Here is a tiny trained network, its code and every weight. The questions are about switching its units off for an input and a target symbol, where a switched-off unit gives its printed mean instead of its output.

import numpy as np


def w(rows, s, z=0):
    codes = np.array(rows[::2]) - 128.0
    scale = np.full(codes.shape[1], s)
    scale[-1] = z or s
    return codes * scale


def f(y):
    return np.maximum(y, 0)


def softmax(a):
    e = np.exp(a - a.max(-1, keepdims=True))
    return e / e.sum(-1, keepdims=True)


def log_softmax(a):
    a = a - a.max(-1, keepdims=True)
    return a - np.log(np.exp(a).sum(-1, keepdims=True))


def net(x, mask):
    ids = ['βζλμξφ'.index(c) for c in x.split()]
    T = len(ids)
    res = E[ids] + P[:T]
    q, k, v = (res @ M[0].T for M in (Q, K, V))
    z = softmax(np.where(np.tri(T) > 0, q @ k.T / 4**0.5, -1e9)) @ v
    res = res + np.where(mask[0], z, O[0][:, -1]) @ O[0][:, :-1]
    y = f(res @ A[0][:, :-1].T + A[0][:, -1])
    res = res + np.where(mask[1:9], y, B[0][:, -1]) @ B[0][:, :-1]
    return log_softmax(res[-1] @ U[:, :-1].T + U[:, -1])


Q, K, V, O, A, B = {}, {}, {}, {}, {}, {}
E = w([
[175,97,126,205,23,77],'β',
[74,135,216,255,123,143],'ζ',
[244,198,221,94,152,90],'λ',
[16,82,63,159,64,135],'μ',
[246,187,64,38,178,204],'ξ',
[52,136,149,83,147,169],'φ',
],0.0074)
P = w([
[107,169,145,137,78,146],'0',
[85,151,141,77,171,123],'1',
[203,177,66,182,110,90],'2',
[83,123,136,96,174,116],'3',
[138,63,207,96,77,199],'4',
[97,105,129,100,185,104],'5',
[119,228,106,137,42,85],'6',
[108,84,125,104,198,85],'7',
[246,117,101,166,114,132],'8',
],0.013)
Q[0] = w([
[116,90,90,98,137,99],'h0',
[6,135,172,79,137,71],'h0',
[108,215,71,153,107,85],'h0',
[49,78,155,96,166,70],'h0',
],0.015)
K[0] = w([
[94,83,112,108,126,83],'h0',
[143,6,136,147,228,128],'h0',
[91,51,238,59,70,236],'h0',
[117,45,110,133,229,75],'h0',
],0.012)
V[0] = w([
[189,118,234,169,157,97],'h0',
[1,65,156,167,119,151],'h0',
[125,171,236,179,96,113],'h0',
[111,177,212,29,193,154],'h0',
],0.0083)
O[0] = w([
[176,138,148,240,207,254,138],'h0',
[129,17,42,74,73,154,164],'h0',
[232,94,98,225,113,167,254],'h0',
[167,12,253,156,231,102,186],'h0',
],0.0066,0.0031)
A[0] = w([
[157,176,147,198,30,140,84],'n0',
[116,83,146,132,116,25,254],'n1',
[100,150,57,64,1,55,145],'n2',
[81,110,206,39,135,204,85],'n3',
[147,120,165,51,248,102,110],'n4',
[23,75,102,139,211,195,140],'n5',
[134,209,150,111,172,72,150],'n6',
[203,119,133,107,96,245,125],'n7',
],0.0069,0.0058)
B[0] = w([
[26,138,57,88,199,136,216],'n0',
[158,95,185,119,73,108,254],'n1',
[185,146,191,55,226,176,214],'n2',
[124,37,97,170,103,143,177],'n3',
[31,131,49,121,87,52,207],'n4',
[126,126,105,175,255,151,190],'n5',
[75,183,136,137,156,49,172],'n6',
[98,61,94,176,101,124,200],'n7',
],0.0087,0.0063)
U = w([
[74,198,35,111,153,126,108],'β',
[83,55,45,159,88,128,76],'ζ',
[152,130,181,212,210,178,83],'λ',
[153,126,151,74,174,165,82],'μ',
[98,179,181,149,116,70,143],'ξ',
[183,66,200,144,2,126,255],'φ',
],0.0081,0.0048)

Each question gives the input, a string of symbols that net reads in full, and the target symbol t.
The units are the heads (4 rows each of Q, K, V and O) and the neurons (one row each of A and B). Each row of codes is followed by its name. A weight is (code - 128) times the scale printed after its matrix; where a second scale follows, it is the last column's (O, A, B and U).
mask holds one flag per unit, heads first, then neurons. A switched-off unit (its flag False) gives its mean, the last column of its rows in O or B, instead of its output. The means were averaged over made-up inputs and are rounded, as every weight is.
A unit's drop is (log p(t) with every unit on - log p(t) with that unit switched off) / (log p(t) with every unit on - log p(t) with every unit switched off).
The circuit of an input: a set's keep is (log p(t) with only the set's units on - log p(t) with every unit switched off) / (log p(t) with every unit on - log p(t) with every unit switched off). Starting from all 9 units, units are removed one at a time, each time the one whose removal leaves the highest keep (on an exact tie, the one counted first), for as long as the keep stays at least 0.8.
units of the circuit, in order: the units of the circuit, biggest drop first
unit that matters most: the unit with the biggest drop
k most important neurons: the k neurons with the biggest drops, biggest first
drop of u: that unit's drop, to one decimal
input φ φ ζ ξ ζ λ ζ μ, target μ: units of the circuit, in order	[h0; n2; n4]
input ζ β β λ φ ξ ξ ζ φ, target ξ: units of the circuit, in order	[h0; n6]
input μ φ ζ λ β μ β, target β: units of the circuit, in order	[n0; h0]
input φ β λ μ φ φ ξ, target φ: units of the circuit, in order	[h0; n0]
input μ ξ ξ φ μ, target ξ: most important neuron	[n6]
input β β ξ ξ ζ β, target φ: 3 most important neurons	[n0; n1; n5]
input ξ φ ζ μ, target μ: 2 most important neurons	[n2; n5]
input β φ ξ μ φ λ μ λ, target ξ: units of the circuit, in order	[h0; n4; n6; n0]
input μ λ ξ β φ ξ μ ζ ξ, target μ: units of the circuit, in order	[h0; n2]
input φ λ ξ, target φ: 3 most important neurons	[n0; n5; n4]
input ζ ζ β β φ μ ξ ξ, target β: 2 most important neurons	[n4; n1]
input ζ φ β λ ζ, target β: units of the circuit, in order	[h0; n0]
input φ β β β μ φ β, target μ: 2 most important neurons	[n2; n0]
input ξ λ φ λ λ λ, target ξ: unit that matters most	n4
input β φ φ φ, target ζ: 4 most important neurons	[n4; n3; n2; n5]
input λ φ φ β μ ζ ξ, target μ: units of the circuit, in order	[n2; h0]
input β β λ, target β: 2 most important neurons	[n0; n1]
input λ μ ξ, target λ: drop of h0	1.1
input λ λ ξ λ β, target ξ: drop of h0	1.4
input φ ζ μ μ ζ ζ β λ φ, target β: drop of h0	1.7
input ζ λ φ β λ β λ, target λ: most important neuron	[n4]
